Below are the code and all the weights of a small trained network. Each question names an input and a target symbol and asks about switching units off, where a switched-off unit gives its printed mean instead of its output.

import numpy as np


def w(rows, s, z=0):
    codes = np.array(rows[::2]) - 128.0
    scale = np.full(codes.shape[1], s)
    scale[-1] = z or s
    return codes * scale


def f(y):
    return y / 2 * (1 + np.tanh(0.7978845608 * (y + 0.044715 * y**3)))


def softmax(a):
    e = np.exp(a - a.max(-1, keepdims=True))
    return e / e.sum(-1, keepdims=True)


def log_softmax(a):
    a = a - a.max(-1, keepdims=True)
    return a - np.log(np.exp(a).sum(-1, keepdims=True))


def net(x, mask):
    ids = ['ΘΠΣβγζλμξτφω'.index(c) for c in x.split()]
    T = len(ids)
    res = E[ids] + P[:T]
    r = res
    for j in range(3):
        rows = slice(3 * j, 3 * j + 3)
        q, k, v = (r @ M[0][rows].T for M in (Q, K, V))
        z = softmax(np.where(np.tri(T) > 0, q @ k.T / 3**0.5, -1e9)) @ v
        o = O[0][rows]
        res = res + np.where(mask[j], z, o[:, -1]) @ o[:, :-1]
    y = f(res @ A[0][:, :-1].T + A[0][:, -1])
    res = res + np.where(mask[3:11], y, B[0][:, -1]) @ B[0][:, :-1]
    return log_softmax(res[-1] @ U[:, :-1].T + U[:, -1])


Q, K, V, O, A, B = {}, {}, {}, {}, {}, {}
E = w([
[99,187,142,128,153,134,222,168],'Θ',
[32,195,192,97,81,103,176,131],'Π',
[194,254,192,70,137,72,183,124],'Σ',
[167,108,125,29,159,151,130,88],'β',
[141,152,93,149,245,109,165,186],'γ',
[37,102,96,125,160,204,147,153],'ζ',
[197,228,67,83,173,134,152,140],'λ',
[129,190,97,77,67,199,138,110],'μ',
[130,179,135,138,188,30,98,107],'ξ',
[48,128,172,151,163,106,85,146],'τ',
[119,112,72,96,244,128,64,152],'φ',
[134,188,191,63,75,107,58,93],'ω',
],0.0086)
P = w([
[105,93,54,48,141,65,186,160],'0',
[141,129,191,105,132,137,153,168],'1',
[59,180,79,57,195,105,141,36],'2',
[120,180,77,68,121,88,127,238],'3',
[165,169,184,169,151,168,105,130],'4',
[77,232,99,111,226,144,99,12],'5',
[147,210,85,131,131,118,77,228],'6',
],0.011)
Q[0] = w([
[99,140,156,107,167,148,148,82],'H1',
[154,32,160,206,102,135,191,6],'H1',
[163,32,123,200,57,103,140,64],'H1',
[170,94,110,139,74,103,98,164],'H2',
[149,43,143,163,73,134,142,87],'H2',
[121,197,103,117,159,115,122,221],'H2',
[140,124,113,131,133,109,109,142],'H3',
[178,207,123,60,185,104,140,87],'H3',
[95,128,141,122,130,138,149,119],'H3',
],0.015)
K[0] = w([
[169,110,189,198,117,178,236,161],'H1',
[122,98,124,88,131,108,250,142],'H1',
[102,91,113,50,124,79,216,136],'H1',
[85,144,51,11,113,35,86,139],'H2',
[92,110,121,80,132,80,211,133],'H2',
[137,164,113,141,137,170,24,111],'H2',
[103,126,98,106,150,120,107,97],'H3',
[128,165,153,157,147,164,131,109],'H3',
[132,135,137,134,107,138,178,155],'H3',
],0.013)
V[0] = w([
[176,133,46,96,134,244,198,136],'H1',
[45,100,143,90,15,254,149,136],'H1',
[22,52,87,205,201,164,113,180],'H1',
[93,177,88,175,149,115,209,173],'H2',
[186,107,87,110,225,143,125,180],'H2',
[184,100,78,77,100,179,35,72],'H2',
[79,140,68,83,156,83,155,84],'H3',
[165,124,173,162,90,135,138,217],'H3',
[210,112,193,154,102,170,119,194],'H3',
],0.0088)
O[0] = w([
[237,126,86,109,169,235,161,225,147],'H1',
[138,179,78,170,126,250,49,97,83],'H1',
[2,203,78,146,200,129,163,192,49],'H1',
[139,178,207,203,164,143,217,162,189],'H2',
[124,103,156,56,198,97,140,216,183],'H2',
[128,70,65,53,55,157,87,157,53],'H2',
[99,65,129,117,89,143,155,107,255],'H3',
[209,177,136,126,135,88,80,149,54],'H3',
[181,188,144,132,181,108,97,134,20],'H3',
],0.0089,0.0054)
A[0] = w([
[210,91,225,135,139,196,114,180,172],'N1',
[45,151,3,60,175,66,138,130,136],'N2',
[204,254,181,152,214,62,163,141,115],'N3',
[114,219,100,109,155,158,185,210,133],'N4',
[161,50,136,75,110,48,130,240,70],'N5',
[99,144,144,116,172,61,104,19,68],'N6',
[251,192,111,163,77,169,146,207,134],'N7',
[162,96,116,171,132,115,72,3,3],'N8',
],0.0067,0.0047)
B[0] = w([
[74,168,161,85,127,177,138,132,207],'N1',
[73,163,142,74,81,96,41,150,219],'N2',
[148,87,70,124,128,94,57,115,254],'N3',
[149,91,120,143,171,96,99,170,251],'N4',
[150,224,42,164,163,168,149,73,227],'N5',
[125,97,92,236,120,154,195,184,179],'N6',
[71,62,112,136,57,191,118,139,184],'N7',
[152,172,131,155,81,194,126,254,152],'N8',
],0.0097,0.0078)
U = w([
[184,161,45,184,187,89,96,96,128],'Θ',
[133,217,120,190,173,204,210,162,66],'Π',
[209,15,148,168,116,66,221,183,164],'Σ',
[144,44,97,78,59,69,45,41,211],'β',
[128,24,157,119,145,111,47,198,130],'γ',
[117,255,107,102,152,128,48,128,23],'ζ',
[161,136,234,50,193,130,190,64,253],'λ',
[184,163,52,102,140,179,73,93,145],'μ',
[74,49,195,169,126,128,192,94,129],'ξ',
[89,247,125,165,104,105,154,45,165],'τ',
[89,166,245,77,72,90,87,174,109],'φ',
[107,49,88,177,59,181,146,152,15],'ω',
],0.0085,0.0037)

Each question gives the input, a string of symbols that net reads in full, and the target symbol t.
The units are the heads (3 rows each of Q, K, V and O) and the neurons (one row each of A and B). Each row of codes is followed by its name. A weight is (code - 128) times the scale printed after its matrix; where a second scale follows, it is the last column's (O, A, B and U).
mask holds one flag per unit, heads first, then neurons. A switched-off unit (its flag False) gives its mean, the last column of its rows in O or B, instead of its output. The means were averaged over made-up inputs and are rounded, as every weight is.
A unit's drop is (log p(t) with every unit on - log p(t) with that unit switched off) / (log p(t) with every unit on - log p(t) with every unit switched off).
The circuit of an input: a set's keep is (log p(t) with only the set's units on - log p(t) with every unit switched off) / (log p(t) with every unit on - log p(t) with every unit switched off). Starting from all 11 units, units are removed one at a time, each time the one whose removal leaves the highest keep (on an exact tie, the one counted first), for as long as the keep stays at least 0.8.
circuit, biggest first: the units of the circuit, biggest drop first
most important unit: the unit with the biggest drop
top k neurons: the k neurons with the biggest drops, biggest first
heads that matter: for each layer, one digit per head in row order, 1 if its drop is at least 0.15 and else 0, layers parted by /
input Θ φ μ ζ λ, target μ: top 2 neurons : (N5 N3)
input Θ λ β τ τ, target ξ: circuit, biggest first : (H1 N5 N2)
input μ μ μ Π, target ω: circuit, biggest first : (H1 N7)
input λ Θ μ φ, target ζ: circuit, biggest first : (N5 N2 H1)
input Θ φ ζ ξ, target ζ: most important unit : N5
input β ξ μ Θ, target τ: circuit, biggest first : (H1 N5 N4)
input φ μ ω λ Σ, target β: top 2 neurons : (N3 N7)
input Θ Π φ ζ ξ λ λ, target τ: heads that matter : 101
input β ζ Θ Θ Θ ω τ, target β: circuit, biggest first : (H2 H1)
input β ζ τ λ μ, target ω: circuit, biggest first : (N7 H1)
input λ β ω Θ Θ τ Θ, target φ: circuit, biggest first : (H1 N2)
input ξ Θ Θ Θ ξ Θ, target ξ: circuit, biggest first : (N6 H1)
input Θ φ Σ, target φ: top 2 neurons : (N2 N3)
input ξ β β, target β: most important unit : H2
input ω Θ γ, target Θ: circuit, biggest first : (H2 N3 H3)
input ω λ Π μ Θ, target γ: circuit, biggest first : (N3 H3 N5)
input β λ Θ μ, target ω: circuit, biggest first : (H1 N7)
input β β ζ ω, target β: heads that matter : 110
input Π Θ ω, target Θ: heads that matter : 011
input ω Θ λ Σ, target Π: most important unit : N5
input γ β ζ Θ ω, target φ: top 2 neurons : (N8 N5)
input ζ Θ ξ φ β Π, target β: top 2 neurons : (N5 N1)
